Below are the code and all the weights of a small trained network. Each question names an input and a target symbol and asks about switching units off, where a switched-off unit gives its printed mean instead of its output.

import numpy as np


def w(rows, s, z=0):
    codes = np.array(rows[::2]) - 128.0
    scale = np.full(codes.shape[1], s)
    scale[-1] = z or s
    return codes * scale


def f(y):
    return y / 2 * (1 + np.tanh(0.7978845608 * (y + 0.044715 * y**3)))


def softmax(a):
    e = np.exp(a - a.max(-1, keepdims=True))
    return e / e.sum(-1, keepdims=True)


def log_softmax(a):
    a = a - a.max(-1, keepdims=True)
    return a - np.log(np.exp(a).sum(-1, keepdims=True))


def net(x, mask):
    ids = ['αβγεζηθλμπστω'.index(c) for c in x.split()]
    T = len(ids)
    res = E[ids] + P[:T]
    r = res
    for j in range(3):
        rows = slice(3 * j, 3 * j + 3)
        q, k, v = (r @ M[0][rows].T for M in (Q, K, V))
        z = softmax(np.where(np.tri(T) > 0, q @ k.T / 3**0.5, -1e9)) @ v
        o = O[0][rows]
        res = res + np.where(mask[j], z, o[:, -1]) @ o[:, :-1]
    y = f(res @ A[0][:, :-1].T + A[0][:, -1])
    res = res + np.where(mask[3:19], y, B[0][:, -1]) @ B[0][:, :-1]
    return log_softmax(res[-1] @ U[:, :-1].T + U[:, -1])


Q, K, V, O, A, B = {}, {}, {}, {}, {}, {}
E = w([
[112,206,80,60,72,157,115,108],'α',
[115,113,102,152,69,74,84,49],'β',
[136,137,127,83,96,107,123,88],'γ',
[108,47,74,144,59,214,214,29],'ε',
[145,125,94,102,73,73,133,122],'ζ',
[184,156,78,82,89,129,197,157],'η',
[98,229,139,196,137,98,122,58],'θ',
[174,147,102,58,90,140,76,113],'λ',
[140,152,110,123,131,64,101,117],'μ',
[244,70,149,116,107,34,138,118],'π',
[167,147,188,29,166,142,190,114],'σ',
[148,127,154,63,167,93,73,145],'τ',
[183,96,5,62,156,80,90,175],'ω',
],0.02)
P = w([
[178,129,140,159,145,191,156,23],'0',
[98,36,160,117,124,245,105,157],'1',
[170,156,89,116,169,164,179,32],'2',
[125,80,156,103,126,221,71,179],'3',
[146,149,129,106,170,97,202,60],'4',
[111,83,173,98,119,159,87,203],'5',
[183,215,132,72,145,105,117,60],'6',
[130,105,184,99,143,136,60,223],'7',
[117,163,167,79,173,5,210,111],'8',
[119,115,219,79,148,85,47,248],'9',
[136,219,184,17,126,30,159,76],'10',
],0.012)
Q[0] = w([
[75,109,186,186,108,101,125,116],'h1',
[158,208,66,48,96,44,155,7],'h1',
[166,120,59,144,236,96,171,130],'h1',
[102,85,150,95,96,145,104,100],'h2',
[181,162,127,129,108,74,164,93],'h2',
[169,148,130,55,137,114,141,91],'h2',
[118,144,76,136,181,91,178,116],'h3',
[155,128,128,182,173,152,108,130],'h3',
[170,146,120,78,126,108,110,69],'h3',
],0.011)
K[0] = w([
[105,164,145,168,124,147,103,99],'h1',
[159,181,148,54,152,36,123,194],'h1',
[245,121,116,79,209,175,97,157],'h1',
[124,123,123,134,121,97,120,126],'h2',
[144,162,158,114,144,96,101,153],'h2',
[125,201,164,88,180,50,160,194],'h2',
[173,117,135,151,157,125,40,109],'h3',
[143,45,107,174,139,177,141,116],'h3',
[119,165,110,132,173,20,123,216],'h3',
],0.011)
V[0] = w([
[64,169,3,155,93,110,122,149],'h1',
[176,95,90,87,112,163,181,143],'h1',
[154,126,113,165,144,55,81,139],'h1',
[195,91,161,108,186,107,95,138],'h2',
[141,146,108,187,43,74,153,101],'h2',
[109,3,97,118,122,116,90,101],'h2',
[93,196,207,142,143,116,46,91],'h3',
[111,116,175,168,237,120,126,101],'h3',
[139,113,38,115,198,117,124,197],'h3',
],0.011)
O[0] = w([
[67,80,147,79,171,158,96,33,40],'h1',
[97,157,136,86,61,60,207,133,254],'h1',
[123,207,24,137,124,135,126,155,122],'h1',
[231,82,159,98,130,70,131,154,231],'h2',
[91,115,62,161,60,1,123,58,118],'h2',
[162,92,36,94,153,189,72,106,144],'h2',
[73,191,161,136,182,36,15,124,55],'h3',
[102,127,142,155,232,118,217,119,63],'h3',
[58,111,35,42,150,103,161,152,148],'h3',
],0.0081,0.0085)
A[0] = w([
[119,110,113,160,153,184,11,152,115],'n1',
[58,143,154,145,70,178,63,199,138],'n2',
[126,74,142,110,91,38,74,163,138],'n3',
[132,230,140,100,115,150,165,28,181],'n4',
[61,72,69,62,120,110,127,176,97],'n5',
[66,228,54,240,160,101,202,77,106],'n6',
[125,132,151,184,97,93,211,90,120],'n7',
[140,89,176,163,81,137,198,147,254],'n8',
[155,218,131,105,60,118,143,98,58],'n9',
[67,196,152,111,171,124,180,113,177],'n10',
[129,183,191,33,190,117,143,165,194],'n11',
[129,167,36,103,105,82,138,77,143],'n12',
[212,208,48,139,213,96,159,56,81],'n13',
[178,86,144,115,135,118,105,98,101],'n14',
[100,207,201,209,107,144,124,58,111],'n15',
[94,1,109,84,145,177,47,176,178],'n16',
],0.0084,0.006)
B[0] = w([
[151,134,60,183,100,154,121,151,140],'n1',
[73,64,49,125,249,170,210,154,140],'n2',
[132,106,132,114,116,190,141,118,215],'n3',
[157,61,166,150,131,89,86,103,189],'n4',
[99,95,189,147,140,157,97,185,194],'n5',
[162,125,70,85,173,117,126,150,159],'n6',
[88,106,134,118,117,104,97,164,194],'n7',
[116,194,148,120,138,135,121,117,252],'n8',
[97,88,99,149,106,116,208,190,211],'n9',
[163,110,107,87,118,133,123,126,153],'n10',
[112,122,114,142,116,162,115,83,229],'n11',
[144,125,110,169,168,111,101,93,228],'n12',
[115,153,149,119,194,151,177,117,198],'n13',
[107,55,89,172,114,128,119,75,167],'n14',
[129,119,200,138,159,132,125,173,157],'n15',
[101,190,126,120,104,69,117,142,198],'n16',
],0.012,0.016)
U = w([
[57,25,85,74,218,212,157,104,67],'α',
[109,128,69,183,81,58,37,86,138],'β',
[98,179,138,111,189,42,97,2,190],'γ',
[20,162,138,115,49,34,106,65,170],'ε',
[79,87,164,202,135,114,134,65,85],'ζ',
[105,192,202,141,103,144,160,227,148],'η',
[129,110,149,240,179,177,72,126,178],'θ',
[129,158,72,200,137,80,176,147,66],'λ',
[126,135,191,223,114,89,76,144,102],'μ',
[255,74,153,89,66,71,46,130,163],'π',
[185,246,162,88,197,187,138,59,224],'σ',
[77,82,191,186,166,148,134,164,2],'τ',
[123,144,172,48,119,22,5,184,89],'ω',
],0.0063,0.0055)

Each question gives the input, a string of symbols that net reads in full, and the target symbol t.
The units are the heads (3 rows each of Q, K, V and O) and the neurons (one row each of A and B). Each row of codes is followed by its name. A weight is (code - 128) times the scale printed after its matrix; where a second scale follows, it is the last column's (O, A, B and U).
mask holds one flag per unit, heads first, then neurons. A switched-off unit (its flag False) gives its mean, the last column of its rows in O or B, instead of its output. The means were averaged over made-up inputs and are rounded, as every weight is.
A unit's drop is (log p(t) with every unit on - log p(t) with that unit switched off) / (log p(t) with every unit on - log p(t) with every unit switched off).
The circuit of an input: a set's keep is (log p(t) with only the set's units on - log p(t) with every unit switched off) / (log p(t) with every unit on - log p(t) with every unit switched off). Starting from the 12 units with the biggest drops (on a tie, the unit counted first), units are removed one at a time, each time the one whose removal leaves the highest keep (on an exact tie, the one counted first), for as long as the keep stays at least 0.8.
units of the circuit, in order: the units of the circuit, biggest drop first
k most important neurons: the k neurons with the biggest drops, biggest first
heads that matter: for each layer, one digit per head in row order, 1 if its drop is at least 0.15 and else 0, layers parted by /
input π α β, target λ: heads that matter	100
input π α μ, target λ: units of the circuit, in order	[h1, n9]
input ω ω τ λ τ, target σ: units of the circuit, in order	[n9, h2, n7]
input α β β μ α λ γ τ α γ, target α: units of the circuit, in order	[n2, h3, n3]
input θ λ ε α η σ, target σ: 2 most important neurons	[n8, n9]
input ζ η λ, target π: units of the circuit, in order	[n4, h3]
input π μ π μ, target π: heads that matter	010
input α σ λ γ γ θ γ λ, target θ: 4 most important neurons	[n1, n2, n9, n13]
input θ η γ α μ α, target α: units of the circuit, in order	[n2]
input π π ω α σ, target α: 2 most important neurons	[n11, n16]
input ε ω τ β γ τ μ γ α, target γ: 3 most important neurons	[n5, n11, n7]
input λ τ μ α τ β, target β: units of the circuit, in order	[h1, n1, n16, h2]
input α ω β η σ η π μ η, target λ: units of the circuit, in order	[h1, n9, n12]
input η η π ζ ε τ ω η ω ε η, target α: units of the circuit, in order	[h3]
input λ μ μ α τ ε π, target σ: units of the circuit, in order	[n13, h1]
input π θ ε ω β, target α: 2 most important neurons	[n5, n8]
input λ λ π, target λ: 2 most important neurons	[n9, n13]
input π ω μ, target α: heads that matter	101
input ζ μ ω α σ θ γ, target η: 3 most important neurons	[n9, n12, n14]
input λ ζ λ σ λ γ σ ω, target ω: units of the circuit, in order	[n16, h3]
input η θ ε, target ω: heads that matter	011
input ζ π ω π α η γ ζ ε γ λ, target π: units of the circuit, in order	[n8, n4]
input τ θ θ α σ μ π λ γ, target λ: 2 most important neurons	[n9, n5]
input μ π π λ σ α π, target η: units of the circuit, in order	[h1, h2, n9]
input θ ε θ, target ω: units of the circuit, in order	[h2, n15, n6, n7]
input μ α π σ γ π ω η π, target α: units of the circuit, in order	[h3, h1, n16]
input α λ ε π π α η ω, target ω: 2 most important neurons	[n16, n5]
input η ζ γ α τ ω μ η ω ε α, target α: heads that matter	001
